Below is a small trained network, with its code and all its weights. Each question gives an input and a target symbol and asks what happens when units are switched off, that is, made to give their printed mean instead of their output.

import numpy as np


def w(rows, s, z=0):
    codes = np.array(rows[::2]) - 128.0
    scale = np.full(codes.shape[1], s)
    scale[-1] = z or s
    return codes * scale


def f(y):
    return y / 2 * (1 + np.tanh(0.7978845608 * (y + 0.044715 * y**3)))


def softmax(a):
    e = np.exp(a - a.max(-1, keepdims=True))
    return e / e.sum(-1, keepdims=True)


def log_softmax(a):
    a = a - a.max(-1, keepdims=True)
    return a - np.log(np.exp(a).sum(-1, keepdims=True))


def net(x, mask):
    ids = ['ΓΨαβεηθξπτ'.index(c) for c in x.split()]
    T = len(ids)
    res = E[ids] + P[:T]
    q, k, v = (res @ M[0].T for M in (Q, K, V))
    z = softmax(np.where(np.tri(T) > 0, q @ k.T / 3**0.5, -1e9)) @ v
    res = res + np.where(mask[0], z, O[0][:, -1]) @ O[0][:, :-1]
    y = f(res @ A[0][:, :-1].T + A[0][:, -1])
    res = res + np.where(mask[1:17], y, B[0][:, -1]) @ B[0][:, :-1]
    return log_softmax(res[-1] @ U[:, :-1].T + U[:, -1])


Q, K, V, O, A, B = {}, {}, {}, {}, {}, {}
E = w([
[173,132,79],'Γ',
[87,31,40],'Ψ',
[131,69,127],'α',
[136,172,160],'β',
[124,130,174],'ε',
[138,79,115],'η',
[122,68,99],'θ',
[115,54,108],'ξ',
[36,149,6],'π',
[129,149,163],'τ',
],0.014)
P = w([
[255,52,106],'0',
[92,206,138],'1',
[93,211,134],'2',
[109,183,137],'3',
[102,185,133],'4',
[103,193,128],'5',
[97,184,132],'6',
[93,177,143],'7',
[100,190,128],'8',
[95,179,131],'9',
],0.0094)
Q[0] = w([
[152,145,179],'h1',
[3,239,164],'h1',
[116,138,167],'h1',
],0.026)
K[0] = w([
[152,168,81],'h1',
[251,82,89],'h1',
[150,125,94],'h1',
],0.029)
V[0] = w([
[110,172,9],'h1',
[193,185,59],'h1',
[212,228,127],'h1',
],0.015)
O[0] = w([
[98,113,71,142],'h1',
[31,72,168,254],'h1',
[60,6,211,32],'h1',
],0.016,0.0023)
A[0] = w([
[148,149,199,97],'n1',
[192,192,236,156],'n2',
[94,143,41,77],'n3',
[150,141,245,6],'n4',
[164,55,158,64],'n5',
[91,151,125,95],'n6',
[144,78,55,54],'n7',
[190,159,166,123],'n8',
[187,88,223,110],'n9',
[55,229,145,125],'n10',
[135,161,92,136],'n11',
[90,151,124,90],'n12',
[74,228,172,56],'n13',
[125,134,131,100],'n14',
[182,176,179,85],'n15',
[114,150,133,112],'n16',
],0.012,0.017)
B[0] = w([
[8,136,71,145],'n1',
[162,250,145,240],'n2',
[59,169,126,216],'n3',
[239,34,46,155],'n4',
[68,152,76,149],'n5',
[171,151,147,123],'n6',
[238,65,198,130],'n7',
[94,94,33,163],'n8',
[187,133,190,194],'n9',
[141,49,141,253],'n10',
[163,84,137,243],'n11',
[173,151,149,120],'n12',
[81,128,203,161],'n13',
[100,140,126,104],'n14',
[115,50,4,146],'n15',
[134,113,127,123],'n16',
],0.032,0.0061)
U = w([
[165,168,103,113],'Γ',
[12,138,126,181],'Ψ',
[124,3,80,34],'α',
[125,42,231,164],'β',
[161,77,43,88],'ε',
[77,209,180,184],'η',
[15,189,64,71],'θ',
[239,17,140,87],'ξ',
[178,135,223,130],'π',
[161,122,162,252],'τ',
],0.0062,0.0045)

Each question gives the input, a string of symbols that net reads in full, and the target symbol t.
The units are the heads (3 rows each of Q, K, V and O) and the neurons (one row each of A and B). Each row of codes is followed by its name. A weight is (code - 128) times the scale printed after its matrix; where a second scale follows, it is the last column's (O, A, B and U).
mask holds one flag per unit, heads first, then neurons. A switched-off unit (its flag False) gives its mean, the last column of its rows in O or B, instead of its output. The means were averaged over made-up inputs and are rounded, as every weight is.
A unit's drop is (log p(t) with every unit on - log p(t) with that unit switched off) / (log p(t) with every unit on - log p(t) with every unit switched off).
The circuit of an input: a set's keep is (log p(t) with only the set's units on - log p(t) with every unit switched off) / (log p(t) with every unit on - log p(t) with every unit switched off). Starting from the 12 units with the biggest drops (on a tie, the unit counted first), units are removed one at a time, each time the one whose removal leaves the highest keep (on an exact tie, the one counted first), for as long as the keep stays at least 0.8.
circuit, biggest first: the units of the circuit, biggest drop first
most important unit: the unit with the biggest drop
top k neurons: the k neurons with the biggest drops, biggest first
input τ η α, target π: circuit, biggest first : [n9 h1 n10]
input β η β Γ Γ Ψ ξ θ β β, target ξ: circuit, biggest first : [n4 h1]
input Γ Γ η, target Ψ: circuit, biggest first : [h1 n5]
input η β β α, target β: top 2 neurons : [n9 n2]
input α Γ τ, target θ: circuit, biggest first : [n2 h1 n15 n8]
input α α ε τ Γ, target η: top neuron : [n10]
input π Γ β η, target Ψ: top 2 neurons : [n10 n5]
input ξ τ Γ, target ε: circuit, biggest first : [h1 n15]
input τ η β θ Γ θ β ξ ξ ε, target π: circuit, biggest first : [n9 n2 h1]
input τ π θ ξ ε β, target π: circuit, biggest first : [n2 n9 h1]
input π ξ Γ Ψ Γ β η θ τ, target Ψ: circuit, biggest first : [n3 h1 n10]
input Γ η ε ε η, target η: top 2 neurons : [n10 n11]
input η ε β τ, target η: circuit, biggest first : [n2 h1]
input η β β η, target β: top 3 neurons : [n9 n2 n3]
input Ψ η θ, target α: top 3 neurons : [n11 n10 n3]
input Γ η Ψ π, target β: circuit, biggest first : [h1 n12]
input β α Γ, target β: top 2 neurons : [n2 n9]
input π α π α Γ β, target Ψ: most important unit : n3
input ξ η τ β η Γ α α β, target ε: top 2 neurons : [n15 n2]
input Ψ θ Γ η τ, target α: top 2 neurons : [n10 n11]
input θ τ θ, target ξ: circuit, biggest first : [n2 n1]
input Ψ β ξ, target α: top 2 neurons : [n11 n10]
